Below are the code and all the weights of a small trained network. Each question names an input and a class and asks about switching units off, where a switched-off unit gives its printed mean instead of its output.

import numpy as np


def w(rows, s, z=0):
    codes = np.array(rows[::2]) - 128.0
    scale = np.full(codes.shape[1], s)
    scale[-1] = z or s
    return codes * scale


def norm(h):
    return h / np.sqrt((h * h).mean(-1, keepdims=True) + 1e-5)


def f(y):
    return np.maximum(y, 0)


def log_softmax(a):
    a = a - a.max(-1, keepdims=True)
    return a - np.log(np.exp(a).sum(-1, keepdims=True))


def net(x, mask):
    res = np.array(x, float).reshape(1, 4) / 4 @ E
    u = 0
    for l in range(4):
        y = f(norm(res) @ A[l][:, :-1].T + A[l][:, -1])
        res = res + np.where(mask[u : u + 9], y, B[l][:, -1]) @ B[l][:, :-1]
        u += 9
    return log_softmax(norm(res)[-1] @ U[:, :-1].T + U[:, -1])


A, B = {}, {}
E = w([
[130,112,6,111],'x0',
[24,136,67,138],'x1',
[67,174,204,64],'x2',
[74,27,51,135],'x3',
],0.0021)
A[0] = w([
[46,194,185,221,53],'0.n0',
[90,173,127,69,45],'0.n1',
[96,1,116,166,16],'0.n2',
[45,231,161,126,41],'0.n3',
[64,174,121,95,66],'0.n4',
[134,55,90,167,198],'0.n5',
[40,154,123,69,91],'0.n6',
[108,174,163,161,133],'0.n7',
[103,45,127,147,6],'0.n8',
],0.006,0.0025)
B[0] = w([
[108,140,122,215,201],'0.n0',
[97,63,168,97,157],'0.n1',
[19,215,134,97,201],'0.n2',
[100,90,106,199,208],'0.n3',
[146,49,152,99,168],'0.n4',
[105,226,106,128,252],'0.n5',
[147,76,116,92,193],'0.n6',
[131,116,134,202,187],'0.n7',
[2,222,116,103,156],'0.n8',
],0.0051,0.0033)
A[1] = w([
[69,174,139,114,2],'1.n0',
[182,172,207,92,87],'1.n1',
[61,188,151,193,101],'1.n2',
[88,154,117,127,230],'1.n3',
[80,94,75,40,196],'1.n4',
[86,2,120,67,66],'1.n5',
[175,195,133,156,199],'1.n6',
[156,115,9,159,164],'1.n7',
[171,166,103,68,195],'1.n8',
],0.0063,0.0023)
B[1] = w([
[68,154,3,34,164],'1.n0',
[175,47,12,194,182],'1.n1',
[109,76,78,171,252],'1.n2',
[165,92,122,124,239],'1.n3',
[172,36,204,70,228],'1.n4',
[205,135,245,15,183],'1.n5',
[205,133,83,119,229],'1.n6',
[95,208,237,146,227],'1.n7',
[120,161,170,205,192],'1.n8',
],0.0045,0.0036)
A[2] = w([
[2,125,113,140,43],'2.n0',
[187,131,149,167,143],'2.n1',
[158,164,206,141,99],'2.n2',
[105,164,102,116,251],'2.n3',
[123,145,151,84,177],'2.n4',
[84,170,75,174,189],'2.n5',
[151,233,157,109,77],'2.n6',
[55,123,136,124,100],'2.n7',
[129,162,89,149,128],'2.n8',
],0.0073,0.0018)
B[2] = w([
[25,40,16,60,225],'2.n0',
[105,140,66,9,221],'2.n1',
[83,121,63,115,183],'2.n2',
[44,147,74,95,205],'2.n3',
[203,83,122,117,167],'2.n4',
[148,85,151,55,252],'2.n5',
[44,252,125,226,191],'2.n6',
[90,113,15,126,183],'2.n7',
[144,123,212,94,190],'2.n8',
],0.0042,0.0038)
A[3] = w([
[113,163,56,227,251],'3.n0',
[216,203,154,143,183],'3.n1',
[129,212,142,140,90],'3.n2',
[219,102,67,124,41],'3.n3',
[238,133,147,125,48],'3.n4',
[89,67,111,173,58],'3.n5',
[96,149,122,255,151],'3.n6',
[189,71,77,79,137],'3.n7',
[88,99,157,221,127],'3.n8',
],0.0054,0.0022)
B[3] = w([
[169,157,203,78,253],'3.n0',
[41,155,106,105,185],'3.n1',
[82,181,194,77,164],'3.n2',
[167,171,67,231,176],'3.n3',
[81,126,17,198,164],'3.n4',
[98,163,162,174,172],'3.n5',
[161,129,182,55,192],'3.n6',
[195,210,104,168,211],'3.n7',
[146,143,140,253,171],'3.n8',
],0.0048,0.0039)
U = w([
[21,3,196,219,154],'0',
[15,115,41,26,252],'1',
[94,255,128,70,205],'2',
[238,223,17,209,235],'3',
[217,54,135,130,4],'4',
[180,21,224,7,236],'5',
[213,151,227,213,77],'6',
[176,88,130,131,4],'7',
],0.0065,0.0046)

Each question gives the input, the list of numbers given to net, and the class t.
The units are the neurons (one row each of A and B). Each row of codes is followed by its name. A weight is (code - 128) times the scale printed after its matrix; where a second scale follows, it is the last column's (A, B and U).
mask holds one flag per neuron, layer by layer. A switched-off neuron (its flag False) gives its mean, the last column of its row in B, instead of its output. The means were averaged over made-up inputs and are rounded, as every weight is.
A unit's drop is (log p(t) with every unit on - log p(t) with that unit switched off) / (log p(t) with every unit on - log p(t) with every unit switched off).
The circuit of an input: a set's keep is (log p(t) with only the set's units on - log p(t) with every unit switched off) / (log p(t) with every unit on - log p(t) with every unit switched off). Starting from the 12 units with the biggest drops (on a tie, the unit counted first), units are removed one at a time, each time the one whose removal leaves the highest keep (on an exact tie, the one counted first), for as long as the keep stays at least 0.8.
circuit, biggest first: the units of the circuit, biggest drop first
unit that matters most: the unit with the biggest drop
k most important neurons: the k neurons with the biggest drops, biggest first
top k neurons in layer l: the k neurons of layer l with the biggest drops, biggest first
input [-8,-7,5,-8], class 3: 2 most important neurons : 1.n1; 1.n7
input [-3,-7,0,-3], class 3: circuit, biggest first : 1.n1
input [-8,4,-7,-6], class 6: circuit, biggest first : 0.n7; 3.n6; 3.n8
input [-6,0,-1,-3], class 6: circuit, biggest first : 0.n7; 0.n5; 2.n0
input [-5,-1,6,-8], class 6: top 2 neurons in layer 0 : 0.n3; 0.n5
input [0,7,7,0], class 5: 3 most important neurons : 1.n5; 0.n6; 0.n4
input [-8,8,6,6], class 0: 2 most important neurons : 0.n0; 0.n3
input [-7,3,6,4], class 0: 2 most important neurons : 0.n0; 0.n3
input [5,0,-6,2], class 2: 2 most important neurons : 1.n7; 2.n6
input [0,8,0,-1], class 0: top 2 neurons in layer 2 : 2.n1; 2.n5
input [-3,-1,5,-3], class 6: top 2 neurons in layer 2 : 2.n0; 2.n3
input [-5,5,-5,-8], class 6: 2 most important neurons : 0.n0; 3.n8
input [-1,7,4,4], class 5: top 2 neurons in layer 1 : 1.n5; 1.n4
input [1,7,5,-5], class 0: 2 most important neurons : 0.n3; 0.n0
input [4,5,1,-8], class 0: unit that matters most : 0.n3
input [-2,2,-4,-5], class 3: top 2 neurons in layer 2 : 2.n6; 2.n1
input [0,8,5,-5], class 0: top 2 neurons in layer 0 : 0.n3; 0.n0
input [8,5,8,7], class 5: 2 most important neurons : 1.n4; 1.n5
input [-5,-1,1,-6], class 3: top 2 neurons in layer 1 : 1.n6; 1.n7
input [8,-1,-7,0], class 2: unit that matters most : 1.n7
